-1.84,0.27,-0.86,-0.50,1.05,0.31 out 1.05, -1.84

0.020,0.135,-0.096,-0.129 out 0.135, -0.129

-1.186,0.823,0.467,-0.128,-0.112
-1.077,-0.975,0.024,1.674,1.552
out 1.674, -1.186

-0.44,1.35,1.02,0.79,0.42,0.04,0.52
0.90,-0.84,-0.37,0.10,0.79,-0.82,0.70
-2.40,0.39,-0.62,-1.50,-2.38,-1.87,-2.37
out 1.35, -2.40

-1.773,-0.229,-2.465,-0.290,-0.386,-0.591,2.294
-1.381,-0.806,-2.391,-0.893,1.514,-0.608,1.069
-2.160,-0.308,-2.231,-0.468,0.208,-0.227,1.217
out 2.294, -2.465

18.33,-17.98,-7.83,7.32,13.03,3.80,6.01 out 18.33, -17.98
---
[[ 70 -22  23  22  22  20]
 [-75  77  -1   0   1   0]
 [-31  65  11  10   9  10]] => 22

[-42 -48 -79 -82] => -48

[[-54  -9 -33  65 -13  65 -20]
 [  8 -36  30 -17 -14  62 -64]
 [ -8   0 -76  51  13  15  20]] => -13

[-73  -4 -19 -75] => -4

[[ 34   1 -12 -59  22  39]
 [ 30  -4  -6  -6 -25  26]
 [  4  -2   3  -8 -19  24]] => -59

[[ -4  38 -74   7  21  23]
 [-15   2 -50   1   5 -15]] => 7

[[ 33  31  15  72  37  28]
 [ 27 -11  -9  23  18 -20]] => 72

[ -6  83 -55 -25 -27] => -55

[-44   8   2  -7  69 -72] => -7

[[-20 -50 -46 -61 -51]
 [ 18 -41 -28 -20   0]
 [ 33 -70 -48 -30   3]] => -46
---
Input:
[[152 170 158 132 210 172]
 [152 214 121 132 156 175]
 [146 170  46 132 202 167]]
Output: 172, 146

Input:
[[228  30  71  85 185]
 [179  62  95  80 149]
 [111  79 112  17  99]]
Output: 185, 111

Input: [5 8 3 6 1 2 3]
Output: 3, 5

Input:
[[2937 4651 8207 3467 8054]
 [3706 4663 7686 3906 7363]
 [2384 4677 4968 3334 9701]]
Output: 8054, 2384

Input: [111  39 201 117 144]
Output: 144, 111

Input: [-26 -30 -31 -13  32]
Output: 32, -26
---
array([[  5.1,   7.3,   0.5,  -3.9,  12.7,   3.8,   6.9,   4.3,   9.3,
          8.9,   6.9,  -2.0,  -0.1],
       [-14.8,  11.7, -13.6,  21.9,  19.9, -16.4, -14.9, -14.0,   6.2,
          3.5,  11.1,  -1.4, -28.5],
       [-12.7,  -5.7,   0.6,  -2.8,  12.6, -15.2, -14.7, -13.5,  21.4,
         -6.9,  -4.7,   0.6,  -8.9],
       [ 12.3,   0.2,   4.6, -19.1, -10.6,  13.1,  18.0,  12.3,  -3.9,
          6.1,   0.8,  -7.5,  21.6],
       [-12.4, -19.5,   5.0, -30.4, -21.5, -12.6,  -5.9, -11.3,  12.2,
        -15.7, -15.5, -12.7,  23.5],
       [  3.8,  25.2, -16.1,  11.3,   5.9,   4.6,  14.6,   6.1, -13.2,
         20.8,  24.6, -14.2,  -6.2],
       [-13.4, -21.1,  -0.6,  14.6, -20.5, -11.2, -25.0, -13.0, -19.7,
        -25.2, -21.6,  12.6, -14.1],
       [  7.1,   6.4,  -0.8,  17.1,  13.5,   7.0,  -0.5,   5.6,  -6.5,
          5.0,   3.5,  11.5, -17.1]]) => 11.5

array([[ 17.923, -15.297, -20.931,   6.707,  -1.420,  -6.070],
       [ -4.224,   5.019,  -5.254, -10.769,  -2.213,  -7.684],
       [ -5.799,  -7.249,   4.218,   3.991,  -4.390,  -9.520],
       [ 14.637, -17.047, -17.571,   8.201,  -2.043,  -3.190],
       [-20.686,  10.625,  10.511, -13.989,  -4.475,  -6.569]]) => -4.475

array([[ 103.741,    7.617,    3.262,  106.034,  128.188,  101.448,
           3.850,    1.029,    8.821,    4.100,    1.286],
       [  62.501,  -19.097,  -19.097,   51.783,   85.803,   41.687,
         -17.657,  -19.340,  -17.578,  -19.509,  -19.023],
       [ 162.328,   37.510,   24.839,  161.928,  162.760,  165.385,
          26.489,   25.091,   35.942,   31.356,   25.088],
       [-145.175, -135.095, -108.582, -174.582,  -71.747, -214.702,
        -107.536, -109.149, -127.857, -126.896, -106.861],
       [ 172.422,   40.095,   25.487,  165.855,  162.263,  171.762,
          27.743,   26.814,   37.986,   35.698,   26.004]]) => 35.698

array([[ 1.25,  0.61, -0.28,  1.19,  1.24,  0.89,  1.22],
       [-0.11,  0.35,  1.43, -0.23, -0.29,  0.31, -0.16],
       [ 0.47,  1.44,  0.44,  0.90,  1.45,  0.77,  0.95],
       [ 0.61, -0.50, -0.65,  0.12,  0.28,  0.34,  0.12],
       [ 0.04,  0.00, -0.02,  0.15, -0.13, -0.11,  0.14],
       [-0.40,  1.13,  0.96,  0.44,  0.27, -0.19,  0.29],
       [-0.17, -1.23,  0.78, -1.26, -1.16,  0.15, -1.18],
       [-0.35, -1.65,  0.92, -1.72, -1.56,  0.07, -1.64],
       [-0.72,  0.56, -2.11,  1.53, -0.70, -2.12,  1.48],
       [-0.31,  1.59,  0.36,  1.45,  0.08, -0.78,  1.38],
       [-0.43, -1.56,  0.94, -1.78, -1.40,  0.11, -1.74]]) => 0.11

array([[ 11.47,  -6.43,   1.44,   6.62,  -4.14,  11.72,   2.21,   5.21,
         -0.43,   8.64,  -0.99,  10.26,   9.16],
       [  8.70,  -5.98,  -3.39,   4.21,  -7.82,   5.96,   7.11,   8.91,
         -9.88,   8.68,  -2.75,   4.66,   7.37],
       [ -4.95,   6.22,   6.32,   9.70,   2.97,   2.50,   7.93,  -3.40,
         -2.50,  -8.10,   1.52,  10.43,  -2.65],
       [  8.15,   1.94,  15.51,   0.92,   7.29,  16.80,   8.30,  -5.54,
          0.46,  -0.07,  11.76,   4.58,  -6.27],
       [ -8.43,  12.25,   5.81,   1.45,  11.42,  -5.78,  -1.35,  -4.27,
         11.81,  -7.10,   5.34,  -0.32,  -3.78],
       [  3.37,   8.60,  14.82,  -0.66,   9.92,  10.24,  13.83,  -2.88,
         -2.94,  -1.74,  14.11,  -0.89,  -9.25],
       [ -6.41,   5.23,  12.42,  -3.33,   8.45,   4.40,   2.17, -14.90,
          0.65, -13.22,   8.19,  -1.54, -15.85]]) => -1.54

array([[-0.004,  0.117,  0.043, -0.096,  0.044,  0.087],
       [ 0.122,  0.038,  0.048,  0.113,  0.026, -0.027],
       [-0.064,  0.025, -0.115,  0.142,  0.131,  0.103],
       [ 0.031,  0.051,  0.075,  0.065,  0.139,  0.141],
       [ 0.129,  0.209,  0.083, -0.006, -0.039,  0.007],
       [ 0.023,  0.055,  0.016,  0.176, -0.074, -0.080],
       [ 0.059,  0.108,  0.109,  0.059,  0.003, -0.027],
       [-0.080, -0.118,  0.071,  0.065,  0.210,  0.209],
       [ 0.153,  0.174, -0.132,  0.157,  0.042, -0.009],
       [-0.168, -0.030, -0.050, -0.064,  0.092,  0.108]]) => 0.092
---
array([[45, 93, 86, 82, 17],
       [66, 76, 81, 66, 67]]) gives 93, 17

array([[6511, 5520, 7940, 5242, 5884, 2991],
       [6070, 6153, 6494, 5397, 5825, 4612]]) gives 7940, 2991

array([4010, 8741, 4140, 2986, 1347, 2284]) gives 8741, 1347

array([[ -9, -25,  -2,  20, -26],
       [ 29, -10,  20,  -9,  33],
       [ 26,  28,  18, -24, -16]]) gives 33, -26

array([ 16, -13,  26, -48]) gives 26, -48

array([8123, 3200, 3295, 9988, 3113]) gives 9988, 3113

array([[ 633, -385,  232,  592,  333, -559],
       [ 300,  558, -135, -181, -417,  487]]) gives 633, -559

array([4333, 7006, 6941, 7257, 2909, 8277]) gives 8277, 2909

array([45, 22, 82, 64, 72]) gives 82, 22

array([[856, 490,  43, 724, 178],
       [280, 203, 986, 425, 712]]) gives 986, 43
---
[[ 12 -48 -14   3  -6  19 -49]
 [ -2 -56  65 -16  24  68  36]
 [-50  13 -27 -53  17  50  15]]	3

[-38 -12   1  23  36   2 -60]	1

[-74  16 -40 -14  -1]	-14

[-74  57  70   6   0]	6

[[-31  49 -26 -22 -11]
 [ 48 -40  20  -6 -54]
 [ 33  46 -33  59  24]]	-6

[-56  73  37 -83   1   2 -78]	1
---
 -1  -10  -40  -12  -27  -59  -29 >> -1, -29

-41   69  -53   72 >> -41, 72

-29   12   25   19   27    1
 65    5  -19    8   24   13
-27   67   -5   18   27  -12
>> -29, -12

 -9  -35   81   -3   55 >> -9, 55

 76    4   41  -75 >> 76, -75

  2  -71    3   31 >> 2, 31
---
[ 79   2  61 -38 -41  59] → -41

[[-27 -20  11 -36  40   6 -11]
 [  4   1 -78  36 -25 -17 -42]] → 6

[-78  -6 -16  22 -53 -20  29] → -20

[-22  80 -47  35] → -47

[ 16  64 -68 -24] → -68

[ 16  66  22  11 -46  -1  25] → -1

[[ 65 -43 -30 -42]
 [ 29   5   5   7]] → -30
